Below are the code and all the weights of a small trained network. Each question names an input and a class and asks about switching units off, where a switched-off unit gives its printed mean instead of its output.

import numpy as np


def w(rows, s, z=0):
    codes = np.array(rows[::2]) - 128.0
    scale = np.full(codes.shape[1], s)
    scale[-1] = z or s
    return codes * scale


def f(y):
    return y / 2 * (1 + np.tanh(0.7978845608 * (y + 0.044715 * y**3)))


def log_softmax(a):
    a = a - a.max(-1, keepdims=True)
    return a - np.log(np.exp(a).sum(-1, keepdims=True))


def net(x, mask):
    res = np.array(x, float).reshape(1, 7) / 4 @ E
    y = f(res @ A[0][:, :-1].T + A[0][:, -1])
    res = res + np.where(mask, y, B[0][:, -1]) @ B[0][:, :-1]
    return log_softmax(res[-1] @ U[:, :-1].T + U[:, -1])


A, B = {}, {}
E = w([
[120,121,199,43,98,128,172],'x0',
[225,132,160,192,27,91,169],'x1',
[78,164,106,139,59,194,73],'x2',
[84,105,96,116,112,180,97],'x3',
[165,210,114,61,167,184,225],'x4',
[187,219,94,166,145,124,170],'x5',
[126,218,7,167,144,216,122],'x6',
],0.012)
A[0] = w([
[162,165,115,107,117,130,254,212],'neuron 1',
[28,56,151,8,201,122,130,218],'neuron 2',
[157,142,105,100,133,141,253,107],'neuron 3',
[89,80,122,67,160,119,16,146],'neuron 4',
[98,214,34,156,141,162,63,130],'neuron 5',
[249,153,116,230,61,139,30,253],'neuron 6',
],0.0095,0.0045)
B[0] = w([
[123,172,168,54,154,93,205,213],'neuron 1',
[187,148,161,108,185,113,37,255],'neuron 2',
[141,160,105,85,185,121,169,195],'neuron 3',
[105,100,139,111,182,150,65,208],'neuron 4',
[127,183,67,139,56,166,109,208],'neuron 5',
[97,105,117,141,10,101,141,237],'neuron 6',
],0.013,0.019)
U = w([
[169,37,192,184,95,69,173,58],'0',
[116,76,183,92,213,139,8,154],'1',
[167,214,176,46,237,150,234,254],'2',
[67,168,53,159,143,227,132,164],'3',
],0.012,0.0011)

Each question gives the input, the list of numbers given to net, and the class t.
The units are the neurons (one row each of A and B). Each row of codes is followed by its name. A weight is (code - 128) times the scale printed after its matrix; where a second scale follows, it is the last column's (A, B and U).
mask holds one flag per neuron, in row order. A switched-off neuron (its flag False) gives its mean, the last column of its row in B, instead of its output. The means were averaged over made-up inputs and are rounded, as every weight is.
A unit's drop is (log p(t) with every unit on - log p(t) with that unit switched off) / (log p(t) with every unit on - log p(t) with every unit switched off).
The circuit of an input: a set's keep is (log p(t) with only the set's units on - log p(t) with every unit switched off) / (log p(t) with every unit on - log p(t) with every unit switched off). Starting from all 6 units, units are removed one at a time, each time the one whose removal leaves the highest keep (on an exact tie, the one counted first), for as long as the keep stays at least 0.8.
units of the circuit, in order: the units of the circuit, biggest drop first
k most important neurons: the k neurons with the biggest drops, biggest first
drop of u: that unit's drop, to one decimal
input [-8,4,-7,6,-7,-7,1], class 0: units of the circuit, in order : neuron 6
input [-5,7,-5,8,3,4,5], class 3: 2 most important neurons : neuron 6; neuron 5
input [1,2,-7,7,-1,-1,5], class 3: 3 most important neurons : neuron 2; neuron 1; neuron 3
input [6,-3,6,4,5,-2,2], class 1: 2 most important neurons : neuron 2; neuron 1
input [-4,-4,5,8,-5,2,-1], class 3: 2 most important neurons : neuron 5; neuron 2
input [-6,-5,-8,7,3,6,4], class 3: 2 most important neurons : neuron 5; neuron 2
input [-8,-3,-5,1,-4,0,1], class 3: 2 most important neurons : neuron 2; neuron 5
input [-8,-5,-7,1,-1,-5,6], class 3: 2 most important neurons : neuron 5; neuron 1
input [1,6,8,5,-1,-4,-4], class 0: drop of neuron 2 : 0.1
input [-5,4,0,-3,1,7,-2], class 0: drop of neuron 6 : 1.7
input [-4,6,-4,4,2,-5,4], class 0: drop of neuron 4 : 0.1
input [-4,-7,-6,-6,0,3,-3], class 1: drop of neuron 1 : 0.5
